Below is a small trained network, with its code and all its weights. Each question gives an input and a class and asks what happens when units are switched off, that is, made to give their printed mean instead of their output.

import numpy as np


def w(rows, s, z=0):
    codes = np.array(rows[::2]) - 128.0
    scale = np.full(codes.shape[1], s)
    scale[-1] = z or s
    return codes * scale


def f(y):
    return y / 2 * (1 + np.tanh(0.7978845608 * (y + 0.044715 * y**3)))


def log_softmax(a):
    a = a - a.max(-1, keepdims=True)
    return a - np.log(np.exp(a).sum(-1, keepdims=True))


def net(x, mask):
    res = np.array(x, float).reshape(1, 4) / 4 @ E
    y = f(res @ A[0][:, :-1].T + A[0][:, -1])
    res = res + np.where(mask, y, B[0][:, -1]) @ B[0][:, :-1]
    return log_softmax(res[-1] @ U[:, :-1].T + U[:, -1])


A, B = {}, {}
E = w([
[23,58,192,95,115,82,228,198,200,131],'x0',
[40,102,1,94,140,106,64,84,100,122],'x1',
[89,79,123,101,240,202,120,28,128,116],'x2',
[186,119,72,142,228,20,112,120,112,136],'x3',
],0.0091)
A[0] = w([
[39,109,158,134,100,111,160,152,137,122,103],'N0',
[227,153,134,136,82,179,115,133,129,128,94],'N1',
[109,135,110,121,88,246,99,71,121,127,16],'N2',
[60,126,91,115,123,147,108,100,122,127,2],'N3',
[42,87,131,108,187,110,156,122,146,125,179],'N4',
[185,166,188,129,58,184,123,127,114,131,42],'N5',
[127,140,104,125,2,47,132,219,133,129,200],'N6',
[39,108,80,118,176,170,109,70,126,121,169],'N7',
[247,146,121,134,182,59,121,142,121,134,43],'N8',
[152,118,173,125,172,177,143,107,130,125,81],'N9',
],0.017,0.0041)
B[0] = w([
[138,112,164,121,124,151,141,167,137,124,204],'N0',
[99,142,181,126,68,122,149,165,139,117,195],'N1',
[152,195,74,142,68,138,62,98,98,101,183],'N2',
[148,90,107,117,213,136,126,116,125,129,160],'N3',
[138,69,154,142,209,166,160,179,148,128,206],'N4',
[129,89,193,121,128,207,139,165,132,129,197],'N5',
[129,179,244,133,84,4,137,108,109,146,254],'N6',
[109,103,88,116,199,20,160,58,142,174,205],'N7',
[120,112,40,127,187,99,110,59,123,131,218],'N8',
[114,132,139,119,98,80,147,178,131,143,165],'N9',
],0.015,0.023)
U = w([
[119,139,95,97,96,75,51,107,42,146,95],'0',
[117,35,2,90,198,148,69,97,93,128,245],'1',
[88,44,218,89,123,125,176,245,127,148,137],'2',
[111,130,157,107,41,182,72,210,65,110,2],'3',
],0.0076,0.0032)

Each question gives the input, the list of numbers given to net, and the class t.
The units are the neurons (one row each of A and B). Each row of codes is followed by its name. A weight is (code - 128) times the scale printed after its matrix; where a second scale follows, it is the last column's (A, B and U).
mask holds one flag per neuron, in row order. A switched-off neuron (its flag False) gives its mean, the last column of its row in B, instead of its output. The means were averaged over made-up inputs and are rounded, as every weight is.
A unit's drop is (log p(t) with every unit on - log p(t) with that unit switched off) / (log p(t) with every unit on - log p(t) with every unit switched off).
The circuit of an input: a set's keep is (log p(t) with only the set's units on - log p(t) with every unit switched off) / (log p(t) with every unit on - log p(t) with every unit switched off). Starting from all 10 units, units are removed one at a time, each time the one whose removal leaves the highest keep (on an exact tie, the one counted first), for as long as the keep stays at least 0.8.
units of the circuit, in order: the units of the circuit, biggest drop first
unit that matters most: the unit with the biggest drop
top k neurons: the k neurons with the biggest drops, biggest first
drop when u is switched off: that unit's drop, to one decimal
input [-5,1,-7,-4], class 3: units of the circuit, in order : (N7)
input [-7,2,-1,5], class 1: top 2 neurons : (N6 N8)
input [-4,-8,6,6], class 1: top 2 neurons : (N8 N6)
input [-1,-2,6,-6], class 0: top 3 neurons : (N2 N8 N9)
input [-5,-8,-7,8], class 0: units of the circuit, in order : (N8 N6)
input [-7,4,6,-8], class 1: top 3 neurons : (N6 N3 N7)
input [5,6,2,2], class 1: top 2 neurons : (N6 N7)
input [2,-6,7,5], class 1: top 2 neurons : (N6 N1)
input [-4,0,-5,-3], class 3: units of the circuit, in order : (N4 N7)
input [0,-2,4,-2], class 1: top 4 neurons : (N6 N1 N0 N5)
input [3,-8,-1,5], class 0: top 2 neurons : (N8 N4)
input [0,0,1,2], class 1: drop when N6 is switched off : 0.9
input [-3,-8,2,-4], class 3: drop when N2 is switched off : 0.4
input [-1,-2,-8,3], class 0: drop when N8 is switched off : 0.9
input [-3,-4,0,-6], class 3: unit that matters most : N2
